Below is a small trained network, with its code and all its weights. Each question gives an input and a target symbol and asks what happens when units are switched off, that is, made to give their printed mean instead of their output.

import numpy as np


def w(rows, s, z=0):
    codes = np.array(rows[::2]) - 128.0
    scale = np.full(codes.shape[1], s)
    scale[-1] = z or s
    return codes * scale


def norm(h):
    return h / np.sqrt((h * h).mean(-1, keepdims=True) + 1e-5)


def f(y):
    return np.maximum(y, 0)


def softmax(a):
    e = np.exp(a - a.max(-1, keepdims=True))
    return e / e.sum(-1, keepdims=True)


def log_softmax(a):
    a = a - a.max(-1, keepdims=True)
    return a - np.log(np.exp(a).sum(-1, keepdims=True))


def net(x, mask):
    ids = ['ΣΨαβηθ'.index(c) for c in x.split()]
    T = len(ids)
    res = E[ids] + P[:T]
    r = norm(res)
    for j in range(2):
        rows = slice(2 * j, 2 * j + 2)
        q, k, v = (r @ M[0][rows].T for M in (Q, K, V))
        z = softmax(np.where(np.tri(T) > 0, q @ k.T / 2**0.5, -1e9)) @ v
        o = O[0][rows]
        res = res + np.where(mask[j], z, o[:, -1]) @ o[:, :-1]
    y = f(norm(res) @ A[0][:, :-1].T + A[0][:, -1])
    res = res + np.where(mask[2:14], y, B[0][:, -1]) @ B[0][:, :-1]
    return log_softmax(norm(res)[-1] @ U[:, :-1].T + U[:, -1])


Q, K, V, O, A, B = {}, {}, {}, {}, {}, {}
E = w([
[34,15,117,157,84,116],'Σ',
[150,68,114,109,114,39],'Ψ',
[148,172,44,55,95,251],'α',
[24,111,155,66,163,132],'β',
[45,144,142,231,188,130],'η',
[125,237,150,161,176,124],'θ',
],0.019)
P = w([
[138,82,72,64,248,132],'0',
[97,155,98,86,184,103],'1',
[100,145,132,96,165,111],'2',
[109,148,150,115,140,104],'3',
[124,164,173,123,118,97],'4',
[131,164,193,132,81,88],'5',
[139,168,223,141,55,83],'6',
[147,167,225,153,29,64],'7',
],0.013)
Q[0] = w([
[81,220,173,2,108,153],'head 0',
[231,181,65,53,127,176],'head 0',
[104,103,91,225,44,89],'head 1',
[192,62,90,217,155,165],'head 1',
],0.019)
K[0] = w([
[170,99,253,167,122,60],'head 0',
[152,78,135,104,238,60],'head 0',
[156,122,197,155,81,130],'head 1',
[154,109,101,138,152,24],'head 1',
],0.026)
V[0] = w([
[164,103,71,124,107,162],'head 0',
[107,147,86,226,81,52],'head 0',
[67,207,178,131,3,189],'head 1',
[177,128,4,95,167,128],'head 1',
],0.013)
O[0] = w([
[22,163,53,141,87,3,4],'head 0',
[161,15,160,203,207,108,48],'head 0',
[67,127,145,15,125,121,99],'head 1',
[142,101,230,103,9,129,171],'head 1',
],0.0067,0.0038)
A[0] = w([
[52,123,118,126,199,151,96],'neuron 0',
[136,223,70,115,200,201,118],'neuron 1',
[106,227,84,206,133,157,86],'neuron 2',
[184,140,150,127,195,129,141],'neuron 3',
[143,95,67,123,52,184,150],'neuron 4',
[160,95,19,53,197,152,96],'neuron 5',
[112,61,75,176,169,146,109],'neuron 6',
[83,122,154,113,97,94,72],'neuron 7',
[104,131,122,168,57,82,72],'neuron 8',
[197,220,167,147,125,39,116],'neuron 9',
[224,117,126,178,81,95,2],'neuron 10',
[102,4,90,98,160,156,93],'neuron 11',
],0.02,0.0088)
B[0] = w([
[176,59,139,192,108,125,199],'neuron 0',
[143,168,98,27,138,146,200],'neuron 1',
[109,208,178,193,124,168,165],'neuron 2',
[115,130,158,207,159,152,206],'neuron 3',
[152,85,177,175,203,87,160],'neuron 4',
[121,140,82,78,165,213,174],'neuron 5',
[74,89,85,105,128,113,169],'neuron 6',
[80,147,130,102,151,120,164],'neuron 7',
[102,164,53,134,121,157,169],'neuron 8',
[183,74,151,144,120,51,248],'neuron 9',
[145,52,161,141,2,186,180],'neuron 10',
[141,216,138,108,115,69,185],'neuron 11',
],0.032,0.013)
U = w([
[86,148,68,98,127,28,53],'Σ',
[154,47,173,129,50,93,167],'Ψ',
[27,129,229,35,94,140,3],'α',
[139,110,123,26,187,177,248],'β',
[29,127,95,181,153,179,112],'η',
[156,254,189,137,92,132,86],'θ',
],0.0094,0.0029)

Each question gives the input, a string of symbols that net reads in full, and the target symbol t.
The units are the heads (2 rows each of Q, K, V and O) and the neurons (one row each of A and B). Each row of codes is followed by its name. A weight is (code - 128) times the scale printed after its matrix; where a second scale follows, it is the last column's (O, A, B and U).
mask holds one flag per unit, heads first, then neurons. A switched-off unit (its flag False) gives its mean, the last column of its rows in O or B, instead of its output. The means were averaged over made-up inputs and are rounded, as every weight is.
A unit's drop is (log p(t) with every unit on - log p(t) with that unit switched off) / (log p(t) with every unit on - log p(t) with every unit switched off).
The circuit of an input: a set's keep is (log p(t) with only the set's units on - log p(t) with every unit switched off) / (log p(t) with every unit on - log p(t) with every unit switched off). Starting from the 12 units with the biggest drops (on a tie, the unit counted first), units are removed one at a time, each time the one whose removal leaves the highest keep (on an exact tie, the one counted first), for as long as the keep stays at least 0.8.
units of the circuit, in order: the units of the circuit, biggest drop first
unit that matters most: the unit with the biggest drop
k most important neurons: the k neurons with the biggest drops, biggest first
heads that matter: for each layer, one digit per head in row order, 1 if its drop is at least 0.15 and else 0, layers parted by /
drop of u: that unit's drop, to one decimal
input η Ψ η Ψ, target η: unit that matters most	head 1
input α Ψ β, target α: heads that matter	01
input Ψ α β β Ψ η, target θ: heads that matter	11
input η β β, target β: heads that matter	00
input Ψ α η, target θ: heads that matter	10
input α Ψ β Ψ Σ Ψ, target Σ: units of the circuit, in order	(head 0; neuron 10)
input Ψ Σ β θ β, target θ: heads that matter	10
input β Ψ θ Ψ θ α, target β: heads that matter	00
input Ψ Ψ β, target β: heads that matter	01
input Ψ η Ψ θ θ Ψ, target θ: units of the circuit, in order	(head 0; head 1; neuron 11; neuron 9)
input η Ψ Ψ Ψ η η Ψ Σ, target Σ: units of the circuit, in order	(neuron 11; neuron 6; head 1)
input α β β Ψ θ, target Ψ: heads that matter	01
input Ψ Ψ Ψ β α, target β: heads that matter	00
input Ψ η Ψ, target η: unit that matters most	head 0
input α Σ α α Ψ Ψ, target Σ: 2 most important neurons	(neuron 8; neuron 10)
input Ψ θ θ β θ θ Ψ, target θ: drop of neuron 11	0.4
input Ψ β Ψ η, target η: drop of neuron 6	0.2
input η Ψ β η Ψ β Ψ, target β: drop of head 1	1.0
